What can hang from each mark:
rafeko: dore faki fudur kudo
pogivi: fudur gikuve
dore: faki gikuve kofes pogivi rafeko suno
gikuve: fudur pogivi
kudo: faki kofes sodi
suno: dore faki pogivi
kofes: dore kudo vopaz
fudur: pogivi suno
faki: rafeko
vopaz: dore gikuve kofes sodi

Every row comes from one small tree of marks. Brackets hold a mark, then the marks that hang from it, in alphabetical order. Every link used is in the known rows. Which tree was each row made from?
Known rows:
(rafeko (fudur pogivi (suno faki)) kudo): [ -1.2   0.8  -5.8   4.1 -17.0   9.8   1.7  -9.7  13.8 -23.1  -4.9 -23.9
  -2.6  -7.8  12.9  -2.8 -11.6 -14.9  10.6  -4.0 -19.8   6.0   8.3  -5.2
  -6.9  -4.1  34.7  -3.6   4.6  -6.4   3.1  13.0  17.6  -4.2   1.0   3.9
  14.9  -5.7  -2.2 -15.9 -16.6 -11.2]
(suno (dore gikuve (rafeko fudur)) pogivi): [ 24.2   1.5 -10.6   2.0  -0.9   0.3   9.0   3.9   4.6 -11.8  -0.1 -21.8
  -6.7   2.9  23.4  -3.4 -10.7 -24.0   3.1  -4.5 -42.9  23.7   2.6  13.5
  -4.7   3.0  18.7  -2.5  24.1  14.2   1.6  22.9 -23.7  10.9  -0.1 -26.2
  16.6 -11.8  11.1 -14.5  15.3  -1.0]
(vopaz dore (gikuve (fudur suno) pogivi)): [  3.7   1.1  14.0   4.8   3.0   2.5  -4.9  -6.8   9.1 -11.3  13.2 -16.6
  -2.3 -18.4 -22.2   0.1   6.2  11.5  -6.3 -14.2 -43.9   9.4  13.8   7.7
   1.6  -9.0 -19.0  -7.2   7.8   5.4   2.5  13.8  26.6  10.2   1.7  14.8
 -13.3 -10.5   6.7  -3.2 -10.9  -3.4]
(gikuve (fudur (suno faki)) pogivi): [ -7.4  -1.6   0.7  -1.8  -5.9  -8.2   9.4  -8.0  12.0 -25.3   5.0  -1.9
  -0.5 -21.6  -2.4   0.0   2.6 -14.4  -6.9 -24.4 -21.5  21.8  17.1  12.8
  -2.3 -18.4  -8.9  -6.1   9.7  -0.4  -3.0  -0.1  26.3   4.1   3.0   7.7
  -8.3  -7.1   3.4 -13.9  -1.2  -2.3]
(rafeko (dore faki gikuve kofes) kudo): [ 18.5  -0.9  -5.1  -4.5 -10.3  32.0 -11.9  -3.4  13.0 -31.0  -5.0 -10.8
  27.6 -12.0  43.0 -10.3   5.8  -7.4  16.5   1.9 -45.1   5.3  -6.6  -1.6
  -4.6 -18.8   5.3  -2.2  12.3  37.7  -0.5   8.1 -22.8  -8.1  -1.4  -4.7
  42.4  -7.7   1.8  -6.4  -0.6   1.6]
(vopaz (dore rafeko) sodi): [ 14.1   0.2   4.0  -0.9  14.0  11.9  -6.4  -1.8   2.7   9.5   5.2 -15.8
 -17.0  -9.5   1.0  11.0  -7.4  11.2  -9.4   4.4 -20.3  15.7  -5.3  -7.0
  -3.6  -1.7   0.7  -6.3  10.3   5.6   7.3   3.8  -2.6  18.4   3.9  11.2
  -3.1 -10.9   0.1   0.6  -3.2   0.2]
(pogivi (fudur (suno (dore kofes) faki)) gikuve): [ -1.9   4.7   9.3  -1.7   5.1   0.1  -9.7  -3.4   5.6 -11.9  10.2  -1.4
  14.0 -13.4 -12.1  -4.2  -1.7 -33.4  -0.6 -10.3 -23.8  12.0   6.3  -0.3
  -8.6  12.1 -18.1   5.7  17.9  -5.1   6.2   3.0   2.9  10.2   2.5   9.1
  18.1  -4.3   4.0 -15.2  -7.2   6.4]
(gikuve (pogivi (fudur (suno dore)))): [ -2.4   0.2   8.2  -1.1   0.0  -1.7  -0.5   1.5  11.0 -11.9   9.2   4.1
  -5.0 -27.9  -8.9  -7.0  -4.8 -16.3   4.3 -16.4 -21.6  11.5  12.9   5.3
  -3.8  -6.1 -16.2   0.0  11.6  -1.3   2.5   1.8   6.6  -1.8  -2.4  -1.8
   3.5  -4.6   9.5  -9.0  -8.2  -0.3]
(faki (rafeko (fudur (pogivi gikuve) suno) kudo)): [  6.4   3.5  -1.7   1.4 -12.7   4.8  -7.2  -4.4  10.0  -7.4  -6.3 -12.6
 -15.0  -8.8  19.2  -2.9  -6.0  -7.2   6.9  -1.4 -29.4 -11.4   0.0   5.1
  -2.8  11.9   6.0  -5.8   1.0 -15.3   4.8   7.5   4.8  -5.0   1.0  -7.8
  12.1  -4.6   5.3 -15.2 -16.1 -10.2]
(kudo (faki (rafeko fudur)) (kofes dore (vopaz sodi))): [  9.4   0.4  18.1   5.3   4.9  -0.1  -4.3   5.9  -3.3  -9.5   1.3 -10.7
  10.2 -34.9  18.2  17.4  -6.1   7.8  30.6  -4.8  -1.7   3.3 -21.8 -16.4
  -8.4  -3.7 -40.0 -22.7   4.8  -5.4  -3.9  -6.5   4.2  11.6  11.7   9.7
   0.2 -10.2   9.1   6.5 -31.1   0.4]
(kofes (dore pogivi rafeko suno)): [ 15.4   0.0   7.5  -5.2   2.6   4.3  -7.3   7.6   0.7  -0.2  -1.4  -7.1
  -7.7 -46.5  35.2  13.8 -13.0 -18.3  12.2 -11.9 -17.5  20.4  -5.0  -3.1
  -6.2 -13.1 -11.3 -16.1   7.1  15.6   1.9  -3.3 -24.4   6.6   5.9  -9.6
  17.3   5.3  13.7 -10.4   9.3   9.4]
(kudo (kofes dore) sodi): [ 15.0   5.3  18.2   4.8   5.1  -0.5   3.9   4.0   3.6  -6.6  -4.4  -8.5
  18.1 -18.8   4.0   5.9   4.2   9.9   8.3   4.3  -9.1   6.2 -13.4  -5.3
  -5.4  -6.9 -28.9  -2.6  11.7 -22.1   0.2  -3.6   9.5   7.2   2.7  16.1
   9.7  -5.8  -3.5   4.9 -19.8   3.6]
(fudur (suno (dore gikuve) faki)): [  0.8   0.6   2.5  -1.5  -2.4   1.5   3.4  -2.8  12.0   3.1   6.1 -18.0
   7.2 -17.0  -0.6  -1.3 -12.5 -28.2   5.0  -8.3 -15.4  28.2   8.0  -0.7
  -4.1   5.6  17.7   1.6  13.6  21.4   2.3  19.4  -5.7  10.5   2.2   7.9
  12.1  -4.2   7.8 -18.6  13.6   3.6]
(vopaz (kofes dore) sodi): [  9.5  -4.2  15.9   2.4  19.0  12.7  -2.6   2.3   2.1   5.2  -1.1 -12.8
  16.9 -28.0 -17.2  18.7   7.1   5.4   4.5   7.2  -3.3  21.1  -7.9 -12.0
   4.4   6.1 -16.6  -0.3  -5.6   1.4   5.9  -0.9   4.2   9.3  -0.9  20.4
 -12.5  -8.9   0.9   5.4  -6.7  -0.3]
(gikuve (fudur (suno (dore faki rafeko))) pogivi): [  9.5  -1.6   0.0  -2.4  -7.4  -5.7   9.6  -5.4  14.0 -28.3   5.1  -2.9
  -5.0 -32.3  18.2  -6.2  -1.1 -18.2  -5.3 -24.5 -32.4  30.4  15.3  12.9
  -0.4 -22.7  -5.6  -9.1  20.1  20.6  -5.0   4.9   9.7   7.3   3.3  -0.5
  -1.9  -4.6   9.9 -18.6  -3.5  -1.4]
(kudo (kofes (dore gikuve) vopaz) sodi): [ 15.3   4.4  13.3   0.7   5.4  -0.2  -1.0   2.5   6.6  -8.1   3.9  -9.0
   8.9 -30.2   0.5   5.2   0.6   5.5  15.2  -8.3 -20.0  10.7 -15.2  -6.9
  -5.6   4.5 -26.8  -9.8  12.6  -4.5   1.7  -2.4   0.1   2.7   5.4   6.1
   5.3  -5.3   0.8   6.2 -22.6   7.0]
(kudo (faki (rafeko (fudur pogivi))) (kofes dore) sodi): [ 15.7   7.4  21.5  11.4   1.4  -8.2   5.4   4.9   0.3 -14.8 -10.2 -16.9
   1.6 -30.0  28.1  10.8 -10.1  15.9  25.3   8.0 -13.1   1.4 -23.3 -11.0
  -9.3  -3.2 -32.0 -15.8  17.1 -40.4  -3.3  -8.7  14.5  13.0   6.2  16.0
  18.5  -7.9   1.6  -1.1 -34.1  -3.4]
(pogivi (fudur (suno dore)) gikuve): [  1.6   5.4   7.9  -1.5   1.1  -5.7 -11.3  -2.6   4.6  -4.6   8.3   3.0
   5.4 -15.2 -10.2  -7.7  -4.5 -23.0  -0.6  -7.3 -12.0   6.4   8.9   1.6
  -5.3  20.7 -10.5   6.1  19.6  -1.3   8.5   6.3  -0.7   4.0   0.1   0.8
  11.3  -4.0   3.0  -9.4 -18.0   6.0]
(fudur (pogivi gikuve) suno): [ -5.4   5.3  12.4   0.3  -8.2  -8.9   4.6  -5.4  16.5   6.1  -0.4  -6.0
 -18.9 -19.3 -16.1  -5.9 -12.4  -8.4  -0.4  -4.7 -10.2   3.9   3.2  -6.3
  -4.1  11.2  11.1   2.0   8.1  -4.7   5.7   3.4   8.9   4.0  -4.6   2.5
  -0.6   1.8   5.7 -20.0  -7.5  -4.3]
(suno (dore gikuve pogivi)): [ 11.7   2.6  -1.4  -3.8   3.3   4.0   4.7   3.0   8.0  -3.3   5.4 -13.2
  -4.6 -15.9  15.4  -4.0 -13.8 -20.4  13.2 -12.0 -27.2  22.1   7.6   4.0
   0.5  -0.1  11.7  -2.3  17.5  11.2   1.0  14.5 -19.9   5.3   0.6  -9.1
  13.5   1.8  15.2  -7.8  11.5   3.1]
(rafeko (kudo kofes sodi)): [ 14.6   4.8   6.2   4.6  -3.1  11.5  -3.0   0.1   9.4 -19.6  -7.5  -2.7
  18.2   3.7   8.4  -1.5   3.4  11.3   4.4   3.6 -18.5  -1.6  -6.6   4.0
  -5.5 -13.5  -6.6  -0.2   5.3 -15.1   1.9   4.3  13.5  -8.9  -3.5   9.6
  17.6  -8.8 -11.0   0.4 -24.7  -4.0]
(fudur (suno (dore rafeko))): [  8.3   0.5   6.5  -0.3  -6.4  -4.5   2.2  -0.3  10.7   7.9   2.4 -11.1
 -10.3 -22.1   8.7  -3.7 -15.0 -16.8  -1.2  -4.0 -13.3  20.3   4.4  -1.7
  -2.1   0.0  18.0  -3.1  11.4  20.4   2.9  14.3  -9.5  11.2   1.5   1.5
   3.5  -2.0   8.0 -19.2   0.3   2.7]
(gikuve (pogivi (fudur (suno faki)))): [ -8.4  -0.5   7.5  -2.4   1.2  -1.6  -1.8  -0.5   8.4 -13.7   7.7   5.5
  -3.5 -23.6 -12.3  -0.5  -3.1 -17.3   2.6 -16.7 -19.5  12.1  12.5   4.6
  -5.6  -8.4 -15.6  -0.5   8.1 -10.0   2.7  -6.0  15.4  -1.7  -0.9   2.5
   4.0  -6.2   4.4 -10.9  -2.8  -1.2]
(pogivi (gikuve (fudur (suno (dore (rafeko kudo)) faki)))): [  6.9   3.7  -0.7   0.0  -3.6  -4.3  -3.8  -9.3   6.3 -23.3   2.5  -5.5
  12.2  -1.6  16.4  -1.1   3.3 -21.6 -12.3 -14.1 -19.1  18.4  11.3  16.1
  -4.1   0.6   1.7  -2.3  14.9  14.7   5.4  12.2   8.2   6.3   3.7  -0.6
  10.8  -5.8  -7.0 -16.2  -7.6   2.4]
(dore faki kofes (pogivi gikuve) rafeko suno): [ 28.6   1.8   5.8 -13.0   1.6  19.3  -9.4   3.8   7.5 -22.9  -2.0   8.2
  -2.9 -32.5  37.0   8.2 -10.6 -30.6   5.3 -18.7 -62.1  26.3 -11.0  -4.6
  -9.2 -29.5 -12.0 -15.5  20.8  25.0  -7.7 -18.4 -34.1  13.0   5.3  -2.7
  31.2   9.8  22.0 -32.4  16.6   6.9]
(rafeko faki (kudo sodi)): [ 15.3   8.2 -11.4   2.1  -3.5  17.1  -3.9  -6.9  10.6 -29.1 -11.2  -6.6
  11.5  -6.1  15.6  -3.7   4.7  12.0   4.1  -0.6 -18.7  -5.7  -2.6   7.9
  -7.7  -2.3  15.7  -1.5   6.3  -8.2   2.1   8.1  18.1 -12.7  -0.1  -2.9
  23.4  -5.1 -22.8  -0.4 -16.0 -12.4]
(kofes (dore suno) (vopaz gikuve)): [  4.6  -1.1  12.3   2.1   6.7   8.4 -15.2   4.0  -0.6  -2.5  13.5  -9.1
  15.7 -46.2 -13.7   9.7   5.5  -6.0  16.1 -22.8  -9.7   4.0  -3.6  -6.8
  -4.5   5.6 -35.0 -15.9  -8.1  38.2   2.2   5.0 -14.6  -2.0   7.4  -1.2
  -3.4   3.1  10.3   6.7  -7.6   6.9]
(faki (rafeko dore fudur)): [  5.8   0.6  -5.5   1.5  -8.7   0.3  -5.8  -1.8  -2.0  -6.2  -4.9 -13.5
  -8.3  -1.5  30.9  -3.6  -0.1  -2.0  15.7   5.9 -23.2 -10.7   1.7   0.0
   0.8   9.4   0.8  -6.2  11.9 -11.5   0.0   1.0 -18.7   7.6   9.1  -4.8
   5.9  -7.4   2.8   2.5 -14.2  -2.7]
(vopaz (dore faki kofes pogivi)): [ 12.0   0.9   2.4  -5.8   7.0  19.1  -3.9  -1.2   5.5  -7.3   6.2 -11.5
   1.4 -12.4  12.5  -0.9  -4.9   1.6  16.4  -5.5 -46.4  10.4 -12.8 -16.0
  -2.4 -21.7 -13.5  -7.7  17.1  -9.5  -7.4  -2.0   1.5  12.4   7.1  11.5
  17.7   6.1  19.8  -8.2   7.0  -3.0]
(fudur (pogivi gikuve) (suno (dore rafeko) faki)): [ -2.4   5.6  11.5   3.2  -1.0  -9.1   8.4  -5.0  15.9  -2.2   4.7 -17.8
 -15.7 -17.6  -1.8  -3.6 -16.9 -31.5   0.7 -11.1 -20.8  26.2   9.5  -2.4
  -7.2   4.2  14.7   0.3  18.3   3.4   6.3  11.3  -0.1  17.7   0.8   3.9
   9.7   0.5   2.2 -28.8   5.9  -3.1]
(rafeko (dore (kofes kudo)) (fudur pogivi)): [ -3.1   0.2  -0.8   3.7 -12.3  12.6   9.6  -7.7   8.7 -27.2  -2.3 -23.9
  -9.7 -15.3  21.0  -9.5  -6.0  -8.6  20.8  -0.8 -27.3  -3.7   1.6 -20.4
  -1.7  -8.8   7.5  -5.4  15.4   3.5  -2.8  -3.4 -14.2  12.9   8.1   0.2
  10.9  -1.5   2.6   1.2 -21.1   0.1]
(faki (rafeko (dore (pogivi fudur)))): [  2.0   3.3   0.3  -3.1  -0.3  -2.7  -9.3   2.9   0.9   0.5  -1.9  -5.4
 -17.4 -19.9  22.8  -4.7  -6.8  -7.7  22.1  -2.2 -28.9  -6.1   2.7  -1.3
  -0.2   3.3 -14.0  -6.2  15.7 -28.2   3.5  -6.4 -16.8   5.1   6.3  -6.0
  12.2  -5.4   7.9  -0.3  -9.6  -1.0]
(dore faki gikuve (kofes kudo) (pogivi fudur) suno): [ 18.0  -0.5  -5.2 -16.7   3.1  34.8  -9.8   3.8   9.7 -26.5   4.9   1.3
  -0.8 -60.0  24.2   3.6 -18.8 -42.4  24.8 -24.7 -56.9  27.1  -8.3 -18.3
  -5.9 -19.9 -21.8 -12.8  23.9  28.3  -8.0 -18.0 -35.0   3.2   5.8  -4.0
  41.5   6.8  27.5 -16.8  11.4  15.7]
(gikuve (fudur pogivi (suno (dore kofes rafeko) faki))): [ -1.7   1.1  -1.4   2.3  -6.5  -8.8  13.2  -7.9  15.8 -19.3   3.2 -22.0
 -20.4 -28.4  10.8  -6.5 -12.2 -28.7  -2.6 -12.6 -32.2  27.5   8.6  -2.3
  -4.0 -13.4   5.6  -7.2  16.4  -4.1  -2.1   5.5  10.0  20.3   4.2  11.9
   1.2  -4.4   8.0 -21.0  -0.2  -0.3]
(suno (dore (faki (rafeko kudo)) (gikuve (fudur pogivi)))): [ 17.7   1.7 -14.1  -0.6  -1.8  11.0   1.2  -1.8  10.0 -22.7   1.6 -16.9
   0.3 -19.4  36.2 -11.1  -3.0 -23.1  12.2  -9.9 -36.9  18.8   3.0   8.6
   1.3  -2.5  -4.6  -4.6  19.4  16.3  -3.1  15.1 -13.4   0.9   1.5  -9.0
  23.6  -3.2  10.6  -8.5   4.9  -3.2]
(faki (rafeko (dore kofes suno) kudo)): [  9.4   0.6  -0.7  -0.6  -7.8  20.9 -17.4   3.4   9.2 -10.6  -5.7  -4.7
   5.9 -14.2  34.4  -5.4   2.2  -6.2  16.0   1.9 -40.5 -11.8  -8.2   2.5
  -5.8  -9.6 -23.1  -8.1   1.0   9.0  -0.1   3.8 -29.0  -3.6   1.9  -3.0
  26.4  -6.3   8.0  -4.9  -3.1   0.6]

Which tree is each row?
[  9.3   4.2  -7.8   0.6 -11.9  27.6  -9.5  -6.3  14.7 -35.5 -10.1 -11.2
  20.5  -7.8  35.5 -11.9   7.9   1.7  19.3   5.6 -35.8 -10.5  -3.1  -1.9
  -8.6 -18.0   9.3  -2.2   7.0  13.2  -0.8  10.2  -5.7  -5.3   2.0  -5.1
  31.3  -8.0 -14.9   0.6 -10.1  -7.1] : (rafeko (dore kofes) faki kudo)
[  0.0   4.8   2.5  -6.1  -0.8  -8.9   2.7  -7.0   5.5 -14.0   1.7  -3.2
  -0.6 -12.3   2.3   3.6  -5.0 -17.3   1.3 -21.3 -20.9  16.9  11.7   5.8
  -2.5  -4.1   3.8  -4.8  17.5 -15.3   1.4  -2.1  13.7   7.6   5.9   3.4
   2.5   1.1   5.3 -16.0  -2.5  -0.4] : (dore (pogivi (gikuve (fudur (suno faki)))))
[ 11.1  -2.9   5.3  -5.3   7.1   9.2  -3.1   0.7   6.9  -5.8   6.2  -2.4
 -21.2 -26.0   1.1   8.0  -3.7  -6.5  -8.3 -12.4 -34.2  11.0 -12.8  -7.2
  -4.9 -11.5  -9.7 -15.2  -5.0  18.5   1.1 -12.6 -12.1  11.7   4.7   1.2
  -4.8  -3.6   9.1 -10.3  -0.6   3.7] : (dore (kofes (vopaz sodi)) rafeko)
[  9.6   1.3 -11.5   2.8   1.9   4.7   3.5  -4.6   8.7 -29.4   4.4 -24.1
  -5.8  -7.2  36.7  -1.9  -9.6 -36.3   0.6 -11.9 -34.3  35.5  12.4  14.1
  -4.2  -9.1  14.9  -5.4  17.2  17.4   4.2  17.5  -8.5   9.6   2.3  -7.2
  23.8  -8.1  -5.1 -13.9  13.1   1.6] : (suno (dore (gikuve (fudur pogivi)) (rafeko kudo)) faki)
[ 18.9  -1.3  -9.6  -1.0 -14.6  21.2  -1.5  -1.9   6.7 -34.5  -6.3 -15.1
  24.1 -10.4  31.2  -7.9   0.8 -16.1  24.0  -1.3 -49.7   7.5  -5.0 -12.9
 -10.1 -18.6   1.5  -6.0  30.3  21.1 -11.4   2.3 -32.6  11.0   7.9   1.0
  26.5  -7.0  14.9  -8.4  -6.2  -0.7] : (rafeko (dore faki kofes (suno pogivi)) fudur)
[  0.3  -1.9  11.5   3.9  16.4  14.0  -2.7   2.6  -2.1  -8.6   2.1  -7.0
  32.0 -17.7 -10.4  16.1   7.1 -16.8  17.3  -7.5  -6.6  21.9  -7.6  -9.2
   1.6   3.7 -36.4  -1.3   1.9  11.4   1.0   2.3  -5.3   6.9   4.7   1.4
   6.2   0.8  -1.7  -1.6   6.3   5.8] : (vopaz (kofes (dore (suno faki (pogivi gikuve))) kudo))
[ 11.6   4.6   9.0   7.0  -6.5  14.9  -5.5  -3.4  10.3 -32.9  -9.7 -10.1
  24.7 -12.2  31.0  -6.1   1.1  19.9  14.3   4.2 -25.5  -4.4 -13.4  -3.4
 -10.8 -17.9  -3.3  -7.1  12.6   5.6   1.9   3.6   0.7  -4.9  -0.6  10.8
  38.2  -9.2  -9.1  -2.4 -29.1  -3.0] : (rafeko (dore kofes) (kudo faki sodi))
[ 17.7  -0.6   0.7 -11.1  -1.2  24.6  -3.4   4.5  10.2 -19.4  -1.1   2.4
   8.4 -36.7  19.7   2.6  -9.7 -23.2  19.3 -17.2 -49.0  19.1 -10.8 -14.8
  -7.5 -32.9 -14.8 -12.1  15.3  14.2 -13.9 -13.9 -24.1   6.3   4.5   8.9
  25.9  10.6  28.8 -20.8  14.9   2.7] : (dore faki kofes pogivi suno)
[ -4.0   2.7   7.2   4.0  -3.6  -7.4  12.2  -3.2  17.0   1.5   3.3 -23.8
 -24.2 -26.5   1.6  -4.3 -22.9 -29.9   6.9  -8.0 -19.0  28.6   8.6  -8.6
  -6.1  -4.6  21.9  -2.5  15.1   0.3   3.1  11.5  -0.2  17.9   1.1   7.4
   7.2  -0.7   5.7 -26.1   8.2  -4.2] : (fudur pogivi (suno (dore rafeko) faki))
[  8.3   2.4   4.4   0.0   5.5   4.5 -10.6   6.8  -1.6  -5.0   1.4  -2.0
  22.1 -27.3   3.8   5.3   3.4 -16.7  10.1  -8.0  -9.5   5.0  -6.5   1.8
 -10.7   5.8 -38.1  -2.4   9.4   6.3   3.4   4.7 -13.0  -1.3   1.0 -11.2
  20.3  -3.0   9.8  -0.8   3.0   7.1] : (kofes (dore (suno (pogivi fudur gikuve))))
[ 10.7   3.5   7.5  -4.9  -4.1   1.7   3.5  -2.3  12.7  -1.7   3.3  -7.5
   9.9 -25.9   3.7  -5.4 -10.8 -19.7  11.1 -15.7 -19.5  22.6   5.4  -4.9
  -2.3  -3.5  10.7  -1.0  22.8  14.7  -1.5  11.7  -4.0   7.7   3.4   4.3
  12.3   4.9  16.1 -22.4   0.0  -2.0] : (fudur (suno (dore faki (pogivi gikuve))))
[ -0.7   2.1   2.2   3.0  -1.0  -3.1  11.7  -0.1  11.7   2.2   3.1 -19.0
  15.6  -7.0 -16.3  -3.9  -7.5 -24.0   7.7 -11.4 -16.9  22.7   5.4   0.8
  -8.0  -2.9   6.5   4.0  16.5  -0.2  -0.2  22.9   6.1  11.2   1.5   3.2
   9.5  -7.7  10.5 -20.8  15.8  -6.0] : (fudur (suno dore faki pogivi))
[ -4.5   2.1  -1.3  -0.3   7.0   4.1   5.4  -5.9   2.3 -10.5  10.1  -1.3
  -5.4 -25.1 -18.8   1.1  -1.0   5.6   8.4 -28.5   4.9   1.2  -4.7 -11.3
   1.1   8.2 -16.5 -11.0   4.2  11.6   0.8  -7.8   4.4  -3.3  12.0  -3.3
  -5.4   6.8  -6.5   8.3 -24.9   2.5] : (kofes (kudo sodi) vopaz)
[ 16.8   3.7  10.3   5.6   8.2  20.1 -14.2  -2.3   7.1 -20.2   6.6 -14.4
  -4.7  -7.7   5.0   4.7   5.7  13.6  -1.1  -6.5 -54.0   3.6   6.7  12.9
  -3.0 -16.4  -6.9  -9.6   1.1  14.0   6.3  14.2  14.1   3.1  -0.3  -5.2
   8.5  -9.9 -10.4  -4.1  -0.6  -9.7] : (vopaz (dore (rafeko faki kudo)) (gikuve pogivi))
[  2.6   5.0  13.0   0.8   2.5  -4.2 -10.0   3.0  -2.1 -12.2  -2.6   1.5
  -3.2 -20.4  27.7   1.4  -8.8   0.1  21.8  -1.6 -22.5  -5.4 -10.8  -4.5
  -7.1  -1.5 -26.2 -11.6  15.8 -18.6   0.5 -10.9  -7.1   7.7   4.6   0.1
  24.3  -4.1   7.6  -6.8 -15.4   1.0] : (kudo (faki (rafeko (dore kofes (pogivi fudur gikuve)))))
[ 19.1  -2.0   1.9  -7.4   0.4  10.3  -4.7   2.8   6.6  -4.4  -0.7  -4.3
 -23.4 -15.6  28.7   5.5  -9.0 -16.4 -11.7   2.9 -48.5  15.4 -11.5   4.4
  -2.4  -7.0   5.7  -8.7  -0.1  24.0   2.1  -5.8 -24.3   9.5  -2.6 -10.4
  17.5  -4.6   9.6 -18.2  20.8  11.4] : (dore gikuve kofes rafeko)
[  1.7  -1.5  11.1  -0.4  20.5  27.8  -2.0  -5.1   5.0 -13.6  22.6 -11.7
   8.4 -37.6 -39.4   9.6   7.9   9.5  10.9 -37.6 -20.2  12.1   1.6 -14.8
   2.0  -9.1 -38.0 -14.2   2.7  39.8   0.9  -1.0  10.0   5.5  12.1   6.3
 -12.8  -1.4   3.7   9.6 -15.2  -3.3] : (kofes kudo (vopaz (dore faki) (gikuve pogivi) sodi))
[  6.4   0.7  -8.2   3.0 -14.7   5.8   5.8  -8.4   5.4 -28.9  -5.3 -21.5
  -1.4  -9.4  31.5 -11.9  -5.4  -6.6  25.8   2.9 -21.6   4.7   6.7 -16.7
  -1.9  -6.0  25.3  -3.1  29.0   2.4  -4.5  -0.3 -13.6   9.3   7.4   1.5
  13.7  -2.7  -0.3  -0.6 -21.9  -7.3] : (rafeko (dore faki) (fudur pogivi))
[ 16.6  -0.2   5.0  -6.1  -3.6  17.0 -14.4   5.3  11.6 -26.1   1.5   3.3
 -16.4 -43.6  38.0   8.6 -22.9 -15.8  19.1 -24.9 -52.4  16.6 -15.4  -7.8
 -13.5 -32.6  -6.4 -29.8   3.6  25.8  -3.9  -9.1 -24.3  -0.8   4.6  -7.9
  26.0   5.3  19.0 -23.3  -5.2   4.5] : (dore (kofes vopaz) pogivi (rafeko (kudo faki)) suno)
[ 10.2   3.2  -3.1  -4.3   5.2   2.5  -1.4   3.5   5.7  -7.5   7.8 -10.7
  -8.8 -22.8  13.7  -6.0 -16.0 -27.2  15.6 -11.8 -30.3  21.1   9.7   2.1
  -1.0   4.3   4.5  -1.2  22.6  -0.2   3.5   9.7 -18.5   4.3   0.6  -9.1
  17.7  -1.2  14.6  -5.1   2.3   5.5] : (suno (dore gikuve (pogivi fudur)))
[ 16.9   3.5   0.2 -10.0   0.6  13.4  -7.7   1.2   4.4 -17.3  -0.2   8.9
  14.4 -22.5  17.1   4.0  -7.0 -21.4  15.9 -20.7 -28.0  19.4   0.2  -4.4
  -6.2 -13.3  -7.5  -7.2  24.4  17.2  -6.9  -8.4 -22.2   1.5   4.7  -1.0
  22.4  10.8  15.5 -17.3   5.7   1.5] : (dore faki (pogivi gikuve) suno)
[ 10.7  -0.9 -12.6  -5.2  -0.7  14.2   0.5   0.7  11.0 -26.6   1.2 -10.7
   9.8 -14.6   8.6   3.3  -2.5 -34.6  -0.7 -13.8 -59.4  25.3  -4.9   8.0
 -11.9 -14.2 -18.7  -6.8  14.4  15.6  -7.4   3.9 -17.7   9.6   0.1  -0.9
  22.4 -11.2  18.6 -17.6  29.0   8.9] : (dore (gikuve fudur) kofes (suno faki pogivi))
[ 19.7   5.1  15.7   1.9   4.8   2.2   1.8   4.1   5.8  -5.6  -3.9 -10.8
  14.5 -22.4   9.8   6.8   0.9   5.3   7.6   4.9 -18.7  11.7 -13.8  -2.3
  -5.1  -1.0 -22.0  -2.7  13.8 -11.5   2.0  -1.0   1.5   6.0   0.7  10.5
  15.0  -8.1  -1.4   2.8 -13.4   7.4] : (kudo (kofes (dore gikuve)) sodi)
